[ 11   7   5   0 -54] -> J80
[ -8   7   5   0 -54] -> J816
[-17 -16  20 -22  27] -> J432
has: [-54   0]	no
has: [-16  20]	yes
has: [12  7]	no
has: [ 7 11]	no
has: [  0 -54]	yes
has: [  0 -54]	yes
has: [7 5 0]	yes

[  7  18 -14  20 -47 -14  -5   7 -26   0 -21 -23] -> J646
[  2  10  -6   9 -28  -4   2   5 -26  -4  -9 -17] -> J709
[  7  10 -14   2 -18  13   7  -1 -35 -13  -2 -23] -> J489
[  2 -13   7  -9  31   2  -8  -4  29   8   6  24] -> J962
[ -8  -6  16   2   2 -31 -10   3  29  16  -5  12] -> J499
[  7  18 -14  13 -37  -9   0   5 -26  -4 -13 -23] -> J90
[ -8  -6  16   2   2 -20 -10   3  29  16  -5  12] -> J961
has: [2 2]	yes
has: [ 2 -8 -4 29]	yes
has: [-10   3  29  16  -5]	yes
has: [ -5   7 -26   0 -21]	yes
has: [ -9 -17]	yes

[ 21 -29  28  19  13  12  18  14] = J911
[ 7  3 12 23  4 18 20 -2] = J122
[ 14  22  17  11   7  12   9 -10] = J207
[-4 22  1  9 -5  9  8  5] = J636
[14  6 17 -1  7  2  0  0] = J363
[ -1 -17   3  -1  -4  -2   1  19] = J597
[ 5 39 10  0  0  4  0  3] = J671
[-19  27 -25 -14 -16  -7 -13 -14] = J420
[ 14  22  17  11 -12  10  18  15] = J872
has: [19 15]	no
has: [-5  9  8  5]	yes
has: [13 18 14]	no
has: [-12  10]	yes

[-23  18 -41  25   8   5] = J164
[-10 -33  21  19  10  26] = J993
[ 15  12   1   9 -46   6] = J29
[-32  12  15  19  10  26] = J876
[-32  12  15  26 -27  15] = J97
has: [-32  12  15  19]	yes
has: [21 19 10 26]	yes
has: [-10 -33]	yes
has: [19 10]	yes
has: [  1   9 -47   6]	no
has: [15 12  1]	yes
has: [21 19 11]	no

[ 28  13 -11  17 -17   8   4  -9  -6 -16  21   7 -29  -5   2  11  35 -27
 -22 -13 -26  22  -1 -13 -30 -26 -26] = J354
[ 28  13 -11  17 -17   8   4  -9  -6 -16  21   7 -29  -5   2  11  35 -31
   6 -21 -26   9   0 -21 -24 -13 -31] = J842
[ 28  13 -11  17 -17   8   4  -9  -6 -16  21   7 -29  -5   2  48  10  -9
  -3   6  -2  29  27  10 -15 -17  -4] = J262
[ 37  24   6  32 -33  29 -47   5 -31  -3  41  19 -27  12 -29  50 -29   4
 -36   8   4  40  30  13  -1 -37   4] = J289
[ 37  24   6  32 -33  29 -47   5 -31  -3  41  19 -27  12 -29  50  22 -30
   9 -14 -23  12   1 -18 -26  -9 -29] = J107
has: [ 12 -27]	no
has: [-47  29]	no

[-18   3  -7 -48 -27 -18   8 -20   3 -21 -37 -11 -23 -24 -25 -12  -8 -51
   0 -22 -17  -7  -8] = J249
[ 10  18  30   6  18  19  30  24  44  30  18  32  18  -3 -21   8  14  -8
  -2  12  19  33  28] = J575
[10 18 30  6 18 19 30 24 44 30 18 32 18 40 16 27 44 14 21 23  9 26 16] = J989
has: [-24 -23 -11]	no
has: [18  6]	no
has: [19 30]	yes

[19 -1  2 -1 -3  7 -4 39 -1  3 -3 31 -2  7  7 21 29 39 -2 35 -2 42  0 18
 -1 -3 12 37 -3 18 33 -2] : J813
[-2 -4  8 -4 -2 11  1 -1  1 -3 -3  1  4 -1  2 -3 17 12 -3  2 -1 -3 -3 11
 17 -2  4 -4 -2  4 -3 -2] : J991
[24 -1  3 -1 -2  5 -3 35 -1  1 -3 35 -1  9  1 21 35 36 -2 31 -1 38  2 17
 -3 -3  8 36 -3 12 32 -3] : J47
[12  6 32 -2 -4  4  5 -2 26 -4 -3  5 -3  5 -1 -3 39  1 -3 -2 -2 -1 31 16
 -2  0 -1 -4 -4 -2 -3 -3] : J943
[-1 -3 -3 -4  0  0 -4 11 -3  1 -3 -3 -3  5 13  5 -3 15 -3 21 -2 23 -3 12
  0 -3 17 21 -3  9  3 11] : J685
[-1 19 -4 15  4 -4  3 -1 14 -4 -2 -1 23 -3 -3 -2 -1 -2 11 -2 11 -1 -3 -3
  0  2 -4 -1  3 -3 -1 -3] : J960
[16 -1  2 -2 -3  8 -3 41 -2  4  0 34 -3  3 12 22 27 34 -3 29 -3 43 -1 12
  1 -3  9 32 -4 23 35 -2] : J655
has: [-4 -2]	yes
has: [11  1 -1]	yes
has: [-3 18]	yes

[ 10 -10  -4  -3 -26 -13   0  27 -10   2] : J771
[  3 -21   0   8 -15  24  13  13  -7  -9] : J515
[-23   3  26   1   9  -6 -11 -20 -14   0] : J333
[ -9  -8  -1   1 -25  10   5 -17  11  -9] : J957
[  7   0 -11  -2  13 -35  11  -8  10  -8] : J929
[  7  10  24  11   6 -31   0 -24 -13  30] : J380
[  7  10  24  11 -15 -31   0 -24 -13  30] : J353
[ 16  -4   3 -15  16  10  22  39   4  -7] : J406
[ 10 -10  -4  -3 -26 -13   0  27  10   2] : J761
[ 10   2   4 -10   9   7 -17  48   3  14] : J895
has: [  5 -17]	yes
has: [21 39]	no
has: [13 13 -7 -9]	yes

